Below are the code and all the weights of a small trained network. Each question names an input and a target symbol and asks about switching units off, where a switched-off unit gives its printed mean instead of its output.

import numpy as np


def w(rows, s, z=0):
    codes = np.array(rows[::2]) - 128.0
    scale = np.full(codes.shape[1], s)
    scale[-1] = z or s
    return codes * scale


def norm(h):
    return h / np.sqrt((h * h).mean(-1, keepdims=True) + 1e-5)


def f(y):
    return np.maximum(y, 0)


def softmax(a):
    e = np.exp(a - a.max(-1, keepdims=True))
    return e / e.sum(-1, keepdims=True)


def log_softmax(a):
    a = a - a.max(-1, keepdims=True)
    return a - np.log(np.exp(a).sum(-1, keepdims=True))


def net(x, mask):
    ids = ['αβγζθμπσω'.index(c) for c in x.split()]
    T = len(ids)
    res = E[ids] + P[:T]
    u = 0
    for l in range(2):
        r = norm(res)
        for j in range(2):
            rows = slice(2 * j, 2 * j + 2)
            q, k, v = (r @ M[l][rows].T for M in (Q, K, V))
            z = softmax(np.where(np.tri(T) > 0, q @ k.T / 2**0.5, -1e9)) @ v
            o = O[l][rows]
            res = res + np.where(mask[u + j], z, o[:, -1]) @ o[:, :-1]
        u += 2
        y = f(norm(res) @ A[l][:, :-1].T + A[l][:, -1])
        res = res + np.where(mask[u : u + 4], y, B[l][:, -1]) @ B[l][:, :-1]
        u += 4
    return log_softmax(norm(res)[-1] @ U[:, :-1].T + U[:, -1])


Q, K, V, O, A, B = {}, {}, {}, {}, {}, {}
E = w([
[217,150,93,121,76],'α',
[128,122,123,118,125],'β',
[114,138,97,124,109],'γ',
[165,165,161,205,102],'ζ',
[105,172,142,127,156],'θ',
[183,88,86,155,169],'μ',
[164,127,252,133,171],'π',
[112,116,126,67,77],'σ',
[165,136,133,125,107],'ω',
],0.031)
P = w([
[233,224,77,115,57],'0',
[141,187,156,76,166],'1',
[133,123,210,133,173],'2',
[246,161,138,203,17],'3',
[143,191,138,69,150],'4',
[130,109,213,139,178],'5',
],0.011)
Q[0] = w([
[71,154,156,11,108],'0.h1',
[12,94,158,204,77],'0.h1',
[110,99,78,196,112],'0.h2',
[182,90,203,203,157],'0.h2',
],0.011)
K[0] = w([
[42,87,125,76,144],'0.h1',
[41,253,96,165,203],'0.h1',
[131,200,155,95,208],'0.h2',
[184,166,197,126,113],'0.h2',
],0.015)
V[0] = w([
[147,72,161,56,41],'0.h1',
[4,122,178,120,5],'0.h1',
[157,149,120,185,129],'0.h2',
[134,155,193,42,10],'0.h2',
],0.0041)
O[0] = w([
[92,146,255,43,135,177],'0.h1',
[82,167,150,86,102,69],'0.h1',
[156,181,47,78,99,185],'0.h2',
[89,96,203,171,41,255],'0.h2',
],0.0072,0.0029)
A[0] = w([
[201,98,73,162,230,181],'0.n1',
[102,128,74,97,55,4],'0.n2',
[156,1,150,5,93,56],'0.n3',
[24,50,44,124,150,14],'0.n4',
],0.0067,0.003)
B[0] = w([
[159,122,140,158,77,255],'0.n1',
[120,93,140,199,142,168],'0.n2',
[244,98,135,96,2,225],'0.n3',
[101,163,126,133,112,131],'0.n4',
],0.014,0.0022)
Q[1] = w([
[82,96,72,192,78],'1.h1',
[13,141,66,77,128],'1.h1',
[123,247,124,77,148],'1.h2',
[198,169,123,146,63],'1.h2',
],0.015)
K[1] = w([
[65,69,91,123,89],'1.h1',
[26,101,80,45,174],'1.h1',
[123,109,107,253,195],'1.h2',
[224,97,159,199,31],'1.h2',
],0.014)
V[1] = w([
[242,111,153,212,127],'1.h1',
[58,19,78,255,93],'1.h1',
[60,238,178,91,132],'1.h2',
[201,225,193,239,45],'1.h2',
],0.0064)
O[1] = w([
[9,93,92,14,171,204],'1.h1',
[153,236,87,158,132,97],'1.h1',
[45,132,191,111,126,123],'1.h2',
[104,201,186,2,183,252],'1.h2',
],0.0078,0.013)
A[1] = w([
[116,62,147,79,246,89],'1.n1',
[62,137,179,67,201,3],'1.n2',
[109,150,75,75,6,35],'1.n3',
[158,136,157,156,183,30],'1.n4',
],0.014,0.0029)
B[1] = w([
[161,190,112,253,88,204],'1.n1',
[112,72,56,98,118,251],'1.n2',
[93,122,167,244,160,194],'1.n3',
[115,155,92,83,175,145],'1.n4',
],0.017,0.011)
U = w([
[224,110,193,80,147,96],'α',
[122,64,170,182,74,109],'β',
[80,247,161,138,104,2],'γ',
[112,152,100,54,209,177],'ζ',
[64,79,86,179,177,136],'θ',
[193,169,93,195,131,123],'μ',
[86,107,178,198,254,143],'π',
[73,102,222,71,119,118],'σ',
[216,61,91,96,104,163],'ω',
],0.017,0.0078)

Each question gives the input, a string of symbols that net reads in full, and the target symbol t.
The units are the heads (2 rows each of Q, K, V and O) and the neurons (one row each of A and B). Each row of codes is followed by its name. A weight is (code - 128) times the scale printed after its matrix; where a second scale follows, it is the last column's (O, A, B and U).
mask holds one flag per unit, layer by layer, with each layer's heads first. A switched-off unit (its flag False) gives its mean, the last column of its rows in O or B, instead of its output. The means were averaged over made-up inputs and are rounded, as every weight is.
A unit's drop is (log p(t) with every unit on - log p(t) with that unit switched off) / (log p(t) with every unit on - log p(t) with every unit switched off).
The circuit of an input: a set's keep is (log p(t) with only the set's units on - log p(t) with every unit switched off) / (log p(t) with every unit on - log p(t) with every unit switched off). Starting from all 12 units, units are removed one at a time, each time the one whose removal leaves the highest keep (on an exact tie, the one counted first), for as long as the keep stays at least 0.8.
units of the circuit, in order: the units of the circuit, biggest drop first
most important unit: the unit with the biggest drop
k most important neurons: the k neurons with the biggest drops, biggest first
k most important neurons of layer l: the k neurons of layer l with the biggest drops, biggest first
input β ζ α θ, target ζ: 2 most important neurons of layer 1	[1.n2; 1.n3]
input π ω θ μ ζ, target ζ: units of the circuit, in order	[1.n1; 1.n3]
input μ β γ π β, target μ: units of the circuit, in order	[1.n1]
input ω ω β σ γ, target σ: units of the circuit, in order	[1.n1; 0.h1; 1.h1]
input σ μ γ β γ, target μ: 2 most important neurons	[1.n2; 0.n3]
input ζ γ σ α γ, target σ: units of the circuit, in order	[0.h1; 1.h1; 1.n1]
input γ γ π μ α, target μ: 2 most important neurons of layer 1	[1.n3; 1.n2]
input μ μ π μ ω, target μ: units of the circuit, in order	[1.n2; 1.h2]
input σ σ ζ γ π, target ζ: units of the circuit, in order	[1.n2; 1.n3; 1.h1]
input π β ω, target ω: 2 most important neurons	[1.n3; 1.n2]
input π μ π γ β, target μ: 4 most important neurons	[1.n1; 0.n1; 1.n3; 1.n2]
input μ μ ω π π, target μ: 3 most important neurons	[1.n1; 1.n3; 1.n2]
input ζ α π β α, target ζ: 2 most important neurons of layer 0	[0.n3; 0.n1]
input π θ σ σ β, target σ: most important unit	0.h1
input ω π θ μ σ γ, target γ: 2 most important neurons	[0.n3; 1.n3]
input ζ ω θ β, target θ: 2 most important neurons	[1.n3; 0.n3]
input ω μ θ ω ω, target μ: 2 most important neurons	[0.n1; 1.n3]
input μ σ α, target α: units of the circuit, in order	[1.n2; 1.n1]
input γ θ α ζ α β, target β: 2 most important neurons	[0.n3; 1.n3]
input ζ π ω σ, target β: units of the circuit, in order	[1.n3]
